Below are the code and all the weights of a small trained network. Each question names an input and a class and asks about switching units off, where a switched-off unit gives its printed mean instead of its output.

import numpy as np


def w(rows, s, z=0):
    codes = np.array(rows[::2]) - 128.0
    scale = np.full(codes.shape[1], s)
    scale[-1] = z or s
    return codes * scale


def f(y):
    return np.maximum(y, 0)


def log_softmax(a):
    a = a - a.max(-1, keepdims=True)
    return a - np.log(np.exp(a).sum(-1, keepdims=True))


def net(x, mask):
    res = np.array(x, float).reshape(1, 4) / 4 @ E
    y = f(res @ A[0][:, :-1].T + A[0][:, -1])
    res = res + np.where(mask, y, B[0][:, -1]) @ B[0][:, :-1]
    return log_softmax(res[-1] @ U[:, :-1].T + U[:, -1])


A, B = {}, {}
E = w([
[241,172,169,171,198,77,155,103,114,69,136],'x0',
[46,103,240,129,154,86,84,140,127,90,183],'x1',
[90,152,66,117,225,25,115,155,130,205,149],'x2',
[74,141,37,120,175,162,93,142,122,3,158],'x3',
],0.0056)
A[0] = w([
[108,142,82,131,225,32,117,142,141,192,136,92],'N0',
[180,150,138,144,159,105,136,126,132,97,125,83],'N1',
[180,126,193,133,47,204,126,128,145,43,121,92],'N2',
[196,124,217,129,112,102,132,118,132,250,118,90],'N3',
[241,133,166,137,203,81,138,115,127,51,134,106],'N4',
[108,136,85,130,157,144,122,125,126,59,135,99],'N5',
[102,124,56,123,179,133,110,128,128,13,132,108],'N6',
[45,118,252,130,171,74,113,142,124,81,154,89],'N7',
[28,116,84,125,81,165,128,124,135,163,128,98],'N8',
[97,121,179,124,133,116,110,129,126,98,128,114],'N9',
[120,124,142,129,141,124,127,133,139,119,126,254],'N10',
[233,133,11,130,114,153,144,135,131,155,110,94],'N11',
[84,114,134,122,98,145,116,130,129,169,124,98],'N12',
],0.015,0.0084)
B[0] = w([
[46,67,139,111,199,152,191,85,54,84,121,244],'N0',
[85,119,147,109,112,176,94,165,148,128,120,174],'N1',
[51,77,122,117,223,124,192,85,62,100,126,253],'N2',
[166,149,167,169,119,72,189,202,160,49,141,231],'N3',
[60,119,143,69,73,177,54,196,140,173,120,254],'N4',
[145,139,166,160,131,99,161,164,156,82,116,199],'N5',
[173,141,185,168,113,74,191,189,156,80,135,255],'N6',
[204,155,87,146,132,236,153,71,191,124,93,247],'N7',
[91,116,158,80,97,174,90,198,143,154,121,219],'N8',
[144,143,100,143,140,156,130,100,145,143,118,178],'N9',
[199,135,55,57,36,5,161,98,33,252,173,242],'N10',
[194,153,88,138,129,210,141,54,177,149,115,237],'N11',
[101,135,155,105,114,172,114,187,150,97,110,172],'N12',
],0.018,0.0093)
U = w([
[177,155,178,159,111,49,180,198,158,67,145,102],'0',
[55,65,115,113,210,123,162,75,27,111,130,105],'1',
[191,164,68,135,128,196,126,57,190,163,99,144],'2',
[56,118,159,78,68,164,54,214,142,180,119,155],'3',
[165,143,69,116,79,1,92,88,47,238,191,254],'4',
[112,141,129,158,151,102,66,114,138,126,136,83],'5',
],0.0077,0.0048)

Each question gives the input, the list of numbers given to net, and the class t.
The units are the neurons (one row each of A and B). Each row of codes is followed by its name. A weight is (code - 128) times the scale printed after its matrix; where a second scale follows, it is the last column's (A, B and U).
mask holds one flag per neuron, in row order. A switched-off neuron (its flag False) gives its mean, the last column of its row in B, instead of its output. The means were averaged over made-up inputs and are rounded, as every weight is.
A unit's drop is (log p(t) with every unit on - log p(t) with that unit switched off) / (log p(t) with every unit on - log p(t) with every unit switched off).
most important unit: the unit with the biggest drop
k most important neurons: the k neurons with the biggest drops, biggest first
drop when u is switched off: that unit's drop, to one decimal
input [-3,6,3,5], class 2: 2 most important neurons => N7, N3
input [6,-5,5,-2], class 3: 3 most important neurons => N4, N2, N7
input [-4,-3,7,-7], class 0: 4 most important neurons => N3, N2, N12, N4
input [3,-1,-3,0], class 4: most important unit => N0
input [-5,-7,-5,-7], class 0: 2 most important neurons => N3, N7
input [-6,5,-7,5], class 1: 3 most important neurons => N2, N4, N3
input [3,3,1,3], class 4: 2 most important neurons => N3, N11
input [-7,1,-7,5], class 1: 4 most important neurons => N2, N4, N3, N1
input [-5,-3,-6,3], class 1: 2 most important neurons => N2, N4
input [-8,-7,-4,8], class 0: 4 most important neurons => N6, N4, N5, N7
input [2,7,4,0], class 2: 2 most important neurons => N7, N2
input [2,0,-1,-3], class 4: 2 most important neurons => N6, N5
input [-6,-7,-3,7], class 0: drop when N9 is switched off => 0.1
input [-5,-4,2,1], class 3: most important unit => N7
input [8,4,3,4], class 3: drop when N4 is switched off => 1.7
input [-7,8,-3,4], class 2: drop when N4 is switched off => 0.2
